Below is a small trained network, with its code and all its weights. Each question gives an input and a class and asks what happens when units are switched off, that is, made to give their printed mean instead of their output.

import numpy as np


def w(rows, s, z=0):
    codes = np.array(rows[::2]) - 128.0
    scale = np.full(codes.shape[1], s)
    scale[-1] = z or s
    return codes * scale


def norm(h):
    return h / np.sqrt((h * h).mean(-1, keepdims=True) + 1e-5)


def f(y):
    return y / 2 * (1 + np.tanh(0.7978845608 * (y + 0.044715 * y**3)))


def log_softmax(a):
    a = a - a.max(-1, keepdims=True)
    return a - np.log(np.exp(a).sum(-1, keepdims=True))


def net(x, mask):
    res = np.array(x, float).reshape(1, 8) / 4 @ E
    u = 0
    for l in range(2):
        y = f(norm(res) @ A[l][:, :-1].T + A[l][:, -1])
        res = res + np.where(mask[u : u + 14], y, B[l][:, -1]) @ B[l][:, :-1]
        u += 14
    return log_softmax(norm(res)[-1] @ U[:, :-1].T + U[:, -1])


A, B = {}, {}
E = w([
[144,97,157,133],'x0',
[192,56,2,107],'x1',
[129,124,129,128],'x2',
[37,60,94,197],'x3',
[146,95,157,135],'x4',
[195,185,111,241],'x5',
[121,146,111,125],'x6',
[124,136,123,128],'x7',
],0.0081)
A[0] = w([
[159,145,122,195,53],'L0N1',
[166,81,56,157,88],'L0N2',
[80,168,173,191,52],'L0N3',
[128,143,129,162,142],'L0N4',
[116,128,138,146,91],'L0N5',
[177,154,126,194,76],'L0N6',
[73,81,140,97,110],'L0N7',
[148,139,120,245,33],'L0N8',
[210,172,147,117,51],'L0N9',
[96,155,174,154,145],'L0N10',
[37,65,97,253,3],'L0N11',
[142,139,121,158,54],'L0N12',
[115,130,150,148,69],'L0N13',
[133,112,139,120,105],'L0N14',
],0.018,0.0049)
B[0] = w([
[82,105,112,87,177],'L0N1',
[164,69,140,254,222],'L0N2',
[150,98,144,227,190],'L0N3',
[107,131,130,136,154],'L0N4',
[130,129,144,131,126],'L0N5',
[103,85,85,92,198],'L0N6',
[72,120,98,93,191],'L0N7',
[26,120,91,85,214],'L0N8',
[159,198,160,48,197],'L0N9',
[151,79,102,195,183],'L0N10',
[222,210,171,21,254],'L0N11',
[119,114,125,111,132],'L0N12',
[129,129,148,141,128],'L0N13',
[107,164,111,131,126],'L0N14',
],0.026,0.0084)
A[1] = w([
[37,110,55,87,160],'L1N1',
[126,112,156,190,66],'L1N2',
[46,162,253,170,115],'L1N3',
[160,159,153,104,43],'L1N4',
[188,140,113,173,1],'L1N5',
[170,181,161,94,40],'L1N6',
[169,159,161,83,28],'L1N7',
[41,80,88,86,54],'L1N8',
[86,143,225,156,92],'L1N9',
[166,102,133,236,52],'L1N10',
[181,206,161,90,33],'L1N11',
[72,127,90,97,103],'L1N12',
[96,130,132,123,124],'L1N13',
[125,127,152,141,81],'L1N14',
],0.014,0.0023)
B[1] = w([
[19,110,187,131,255],'L1N1',
[151,173,108,194,156],'L1N2',
[152,22,12,101,146],'L1N3',
[149,164,120,107,174],'L1N4',
[84,83,131,170,155],'L1N5',
[164,187,138,96,213],'L1N6',
[175,189,118,100,208],'L1N7',
[33,183,108,140,234],'L1N8',
[180,60,64,115,134],'L1N9',
[132,135,196,255,210],'L1N10',
[177,213,159,87,243],'L1N11',
[68,94,169,145,187],'L1N12',
[115,98,137,119,134],'L1N13',
[138,131,102,135,120],'L1N14',
],0.023,0.0073)
U = w([
[206,179,135,30,96],'0',
[111,134,139,130,254],'1',
[4,100,101,88,78],'2',
[186,66,93,219,76],'3',
],0.011,0.0081)

Each question gives the input, the list of numbers given to net, and the class t.
The units are the neurons (one row each of A and B). Each row of codes is followed by its name. A weight is (code - 128) times the scale printed after its matrix; where a second scale follows, it is the last column's (A, B and U).
mask holds one flag per neuron, layer by layer. A switched-off neuron (its flag False) gives its mean, the last column of its row in B, instead of its output. The means were averaged over made-up inputs and are rounded, as every weight is.
A unit's drop is (log p(t) with every unit on - log p(t) with that unit switched off) / (log p(t) with every unit on - log p(t) with every unit switched off).
The circuit of an input: a set's keep is (log p(t) with only the set's units on - log p(t) with every unit switched off) / (log p(t) with every unit on - log p(t) with every unit switched off). Starting from the 12 units with the biggest drops (on a tie, the unit counted first), units are removed one at a time, each time the one whose removal leaves the highest keep (on an exact tie, the one counted first), for as long as the keep stays at least 0.8.
units of the circuit, in order: the units of the circuit, biggest drop first
k most important neurons: the k neurons with the biggest drops, biggest first
top k neurons in layer l: the k neurons of layer l with the biggest drops, biggest first
drop when u is switched off: that unit's drop, to one decimal
input [3,1,-3,4,1,5,-2,-8], class 2: 3 most important neurons	[L0N8, L0N1, L0N6]
input [5,-6,2,1,-3,8,4,1], class 2: 2 most important neurons	[L0N8, L0N2]
input [4,4,-6,-2,-4,-8,-7,-2], class 2: units of the circuit, in order	[L0N11]
input [8,-6,1,-3,7,4,8,4], class 3: 2 most important neurons	[L0N3, L0N11]
input [4,-7,5,4,6,-6,6,-6], class 3: 2 most important neurons	[L0N8, L0N3]
input [2,-7,-4,0,-4,7,6,7], class 2: top 3 neurons in layer 0	[L0N8, L0N2, L0N6]
input [-5,6,-5,6,5,-1,7,-3], class 0: 3 most important neurons	[L0N11, L0N3, L0N10]
input [-8,2,7,7,-8,7,-1,-4], class 0: top 2 neurons in layer 0	[L0N11, L0N7]
input [7,-5,5,-1,1,7,-2,-1], class 2: top 2 neurons in layer 0	[L0N8, L0N2]
input [8,0,3,-5,1,-8,1,-7], class 2: top 2 neurons in layer 0	[L0N11, L0N9]
input [8,-4,-4,5,-2,5,7,-8], class 0: top 3 neurons in layer 0	[L0N11, L0N7, L0N3]
input [-6,-7,-3,8,-8,2,-3,2], class 0: top 2 neurons in layer 0	[L0N11, L0N2]
input [-4,7,-4,4,-3,-1,-3,2], class 3: drop when L0N2 is switched off	0.8
input [7,8,-2,-2,3,1,3,7], class 3: drop when L0N6 is switched off	0.0
input [5,4,3,2,-7,7,0,1], class 2: drop when L0N8 is switched off	0.3
input [-1,6,1,-2,-8,4,2,-3], class 3: units of the circuit, in order	[L0N2]
